Below is a small trained network, with its code and all its weights. Each question gives an input and a target symbol and asks what happens when units are switched off, that is, made to give their printed mean instead of their output.

import numpy as np


def w(rows, s, z=0):
    codes = np.array(rows[::2]) - 128.0
    scale = np.full(codes.shape[1], s)
    scale[-1] = z or s
    return codes * scale


def f(y):
    return np.maximum(y, 0)


def softmax(a):
    e = np.exp(a - a.max(-1, keepdims=True))
    return e / e.sum(-1, keepdims=True)


def log_softmax(a):
    a = a - a.max(-1, keepdims=True)
    return a - np.log(np.exp(a).sum(-1, keepdims=True))


def net(x, mask):
    ids = ['ΘΛΞγετψω'.index(c) for c in x.split()]
    T = len(ids)
    res = E[ids] + P[:T]
    u = 0
    for l in range(2):
        r = res
        for j in range(3):
            rows = slice(2 * j, 2 * j + 2)
            q, k, v = (r @ M[l][rows].T for M in (Q, K, V))
            z = softmax(np.where(np.tri(T) > 0, q @ k.T / 2**0.5, -1e9)) @ v
            o = O[l][rows]
            res = res + np.where(mask[u + j], z, o[:, -1]) @ o[:, :-1]
        u += 3
        y = f(res @ A[l][:, :-1].T + A[l][:, -1])
        res = res + np.where(mask[u : u + 8], y, B[l][:, -1]) @ B[l][:, :-1]
        u += 8
    return log_softmax(res[-1] @ U[:, :-1].T + U[:, -1])


Q, K, V, O, A, B = {}, {}, {}, {}, {}, {}
E = w([
[102,30,76,41,86,38,119,158],'Θ',
[111,123,143,74,111,151,150,202],'Λ',
[106,88,64,2,116,140,112,70],'Ξ',
[172,70,121,120,251,186,5,123],'γ',
[130,107,121,182,27,139,150,142],'ε',
[201,163,114,125,235,216,243,128],'τ',
[68,170,133,162,82,190,169,64],'ψ',
[114,94,202,219,151,108,171,178],'ω',
],0.013)
P = w([
[135,80,61,135,111,123,166,154],'0',
[117,157,59,175,121,91,89,180],'1',
[164,205,130,160,98,61,71,125],'2',
[160,130,207,117,112,164,141,71],'3',
[57,130,144,128,141,246,95,99],'4',
[66,147,39,191,146,72,120,136],'5',
],0.012)
Q[0] = w([
[191,98,147,122,169,26,97,96],'L0H1',
[88,93,109,69,137,81,187,42],'L0H1',
[133,155,91,91,128,90,74,57],'L0H2',
[142,75,57,111,119,167,118,65],'L0H2',
[18,14,5,154,186,163,117,158],'L0H3',
[92,244,15,175,154,64,109,198],'L0H3',
],0.019)
K[0] = w([
[107,182,56,127,220,109,111,146],'L0H1',
[95,151,180,83,179,112,104,70],'L0H1',
[73,108,167,165,121,142,123,103],'L0H2',
[115,146,201,112,103,122,115,110],'L0H2',
[221,170,253,74,101,92,102,70],'L0H3',
[152,11,183,57,102,184,173,105],'L0H3',
],0.024)
V[0] = w([
[131,123,139,118,133,76,142,118],'L0H1',
[106,129,144,121,110,143,161,125],'L0H1',
[28,111,148,219,174,78,177,63],'L0H2',
[117,140,128,155,99,177,108,115],'L0H2',
[65,140,170,190,186,103,204,91],'L0H3',
[4,184,187,76,130,139,195,194],'L0H3',
],0.011)
O[0] = w([
[127,137,120,140,135,126,163,129,99],'L0H1',
[132,136,137,114,103,119,134,145,168],'L0H1',
[254,125,67,147,155,130,161,112,38],'L0H2',
[159,134,128,100,120,117,85,132,130],'L0H2',
[164,125,136,135,143,203,68,153,4],'L0H3',
[171,193,154,136,110,191,122,203,3],'L0H3',
],0.0078,0.0042)
A[0] = w([
[207,64,98,28,158,79,36,71,41],'L0N1',
[64,157,143,213,138,159,174,165,82],'L0N2',
[120,145,197,110,150,157,146,222,3],'L0N3',
[164,126,119,91,164,136,2,115,60],'L0N4',
[94,137,157,135,132,179,47,127,103],'L0N5',
[114,247,85,14,171,133,131,105,82],'L0N6',
[144,106,240,154,156,156,110,79,81],'L0N7',
[149,96,96,171,235,138,123,131,149],'L0N8',
],0.0062,0.0034)
B[0] = w([
[254,128,109,137,94,185,67,224,255],'L0N1',
[155,170,129,124,139,179,103,130,245],'L0N2',
[200,158,111,127,149,150,88,142,147],'L0N3',
[74,70,93,127,89,34,226,120,165],'L0N4',
[198,104,123,161,119,141,139,134,182],'L0N5',
[67,130,167,90,138,98,60,102,174],'L0N6',
[142,110,150,120,122,97,77,114,170],'L0N7',
[99,121,144,110,93,104,57,116,201],'L0N8',
],0.0082,0.0025)
Q[1] = w([
[154,92,165,123,131,149,177,121],'L1H1',
[112,157,120,157,134,124,174,138],'L1H1',
[222,182,161,117,110,17,134,101],'L1H2',
[89,180,2,176,166,107,71,183],'L1H2',
[108,218,122,119,78,181,160,164],'L1H3',
[208,120,167,202,146,180,80,158],'L1H3',
],0.023)
K[1] = w([
[122,161,74,112,122,88,116,178],'L1H1',
[149,96,89,67,91,114,152,176],'L1H1',
[76,24,55,159,154,250,179,159],'L1H2',
[189,45,254,69,83,165,163,41],'L1H2',
[136,160,201,82,91,149,230,98],'L1H3',
[188,127,89,93,223,77,207,147],'L1H3',
],0.019)
V[1] = w([
[134,165,125,88,254,122,145,121],'L1H1',
[113,201,51,67,42,174,127,62],'L1H1',
[123,155,88,206,57,165,111,45],'L1H2',
[137,110,180,237,88,59,126,196],'L1H2',
[93,124,153,129,66,152,88,124],'L1H3',
[128,92,154,142,164,133,185,154],'L1H3',
],0.016)
O[1] = w([
[87,18,99,94,67,178,154,176,3],'L1H1',
[73,205,140,2,142,98,86,169,162],'L1H1',
[142,186,99,56,82,63,67,118,159],'L1H2',
[161,148,60,208,114,56,128,180,197],'L1H2',
[143,147,179,151,163,63,135,184,179],'L1H3',
[139,149,115,172,103,129,102,104,107],'L1H3',
],0.0092,0.016)
A[1] = w([
[130,98,121,149,178,44,150,151,183],'L1N1',
[170,170,149,78,87,163,61,143,30],'L1N2',
[72,173,174,83,107,107,140,104,157],'L1N3',
[31,176,142,155,131,108,253,102,37],'L1N4',
[107,219,139,148,116,179,239,157,140],'L1N5',
[179,232,165,156,101,214,109,196,47],'L1N6',
[117,99,61,116,147,44,111,90,3],'L1N7',
[102,29,137,105,128,77,114,134,81],'L1N8',
],0.012,0.0042)
B[1] = w([
[96,163,96,110,85,170,101,44,251],'L1N1',
[65,169,105,51,61,190,149,123,182],'L1N2',
[155,67,74,219,255,172,76,178,197],'L1N3',
[94,118,30,35,190,116,214,191,173],'L1N4',
[163,191,177,217,52,130,61,142,159],'L1N5',
[161,16,188,52,91,95,187,119,178],'L1N6',
[147,34,244,146,140,113,169,125,223],'L1N7',
[174,201,178,148,129,131,152,171,149],'L1N8',
],0.011,0.026)
U = w([
[101,64,101,55,124,86,208,126,9],'Θ',
[111,224,99,98,87,102,152,176,196],'Λ',
[138,102,140,92,159,103,138,198,44],'Ξ',
[55,115,208,142,106,235,147,112,140],'γ',
[154,136,150,61,143,35,37,110,253],'ε',
[166,166,217,95,94,121,180,253,122],'τ',
[180,118,84,13,86,114,123,168,61],'ψ',
[237,73,50,75,96,104,133,163,68],'ω',
],0.0051,0.0035)

Each question gives the input, a string of symbols that net reads in full, and the target symbol t.
The units are the heads (2 rows each of Q, K, V and O) and the neurons (one row each of A and B). Each row of codes is followed by its name. A weight is (code - 128) times the scale printed after its matrix; where a second scale follows, it is the last column's (O, A, B and U).
mask holds one flag per unit, layer by layer, with each layer's heads first. A switched-off unit (its flag False) gives its mean, the last column of its rows in O or B, instead of its output. The means were averaged over made-up inputs and are rounded, as every weight is.
A unit's drop is (log p(t) with every unit on - log p(t) with that unit switched off) / (log p(t) with every unit on - log p(t) with every unit switched off).
The circuit of an input: a set's keep is (log p(t) with only the set's units on - log p(t) with every unit switched off) / (log p(t) with every unit on - log p(t) with every unit switched off). Starting from the 12 units with the biggest drops (on a tie, the unit counted first), units are removed one at a time, each time the one whose removal leaves the highest keep (on an exact tie, the one counted first), for as long as the keep stays at least 0.8.
units of the circuit, in order: the units of the circuit, biggest drop first
most important unit: the unit with the biggest drop
top k neurons: the k neurons with the biggest drops, biggest first
k most important neurons of layer l: the k neurons of layer l with the biggest drops, biggest first
heads that matter: for each layer, one digit per head in row order, 1 if its drop is at least 0.15 and else 0, layers parted by /
input ε Θ Θ Θ, target Θ: most important unit => L1N4
input ω Θ γ, target ω: units of the circuit, in order => [L1H1, L0H2]
input Ξ ε ε Ξ τ ε, target Ξ: heads that matter => 000 / 010
input ε γ ε ψ, target Θ: units of the circuit, in order => [L0H3, L1N4]
input ψ Θ ψ, target ψ: top 2 neurons => [L1N2, L1N6]
input Θ γ τ ε, target Θ: units of the circuit, in order => [L0H3, L1N4, L1H2]
input γ τ ε γ, target τ: top 3 neurons => [L1N8, L1N1, L0N4]
input ε Λ Ξ Λ ε, target Ξ: heads that matter => 001 / 010
input ε ε ψ Θ ε, target ψ: top 2 neurons => [L1N2, L1N6]
input ψ ε τ, target ψ: units of the circuit, in order => [L0H3, L1N2, L1H2, L1N6]
input ψ Θ ε, target ψ: units of the circuit, in order => [L1N2, L0H3, L1H2, L1N6]
input τ ω Θ Θ, target ω: heads that matter => 001 / 100
input ψ Λ ψ Θ, target ψ: units of the circuit, in order => [L0N1, L0H2, L1H1, L1N2]
input ε τ Ξ, target τ: most important unit => L1H1
input Θ Λ γ, target γ: heads that matter => 000 / 110
input ε Λ τ ε γ, target τ: top 3 neurons => [L0N4, L1N8, L1N1]
input Θ ε ε, target Λ: heads that matter => 001 / 010
input ε Θ Θ Λ, target Λ: 2 most important neurons of layer 1 => [L1N7, L1N5]
input ε ε ε ψ, target ε: units of the circuit, in order => [L1H2, L1H1]
input ψ ε Θ ε, target ε: heads that matter => 000 / 010
input ω Ξ Θ γ Θ Θ, target γ: top 2 neurons => [L1N1, L0N1]
input ε ε τ Λ Λ Θ, target Λ: top 2 neurons => [L1N7, L1N6]
input ε Ξ ε Θ Λ, target ε: units of the circuit, in order => [L1H2, L1N4]
input τ ω ψ, target γ: units of the circuit, in order => [L1H2]
input Θ ψ ψ, target Λ: units of the circuit, in order => [L1H2, L1N7, L1N5, L1N4]
input τ Θ ε, target γ: heads that matter => 001 / 010
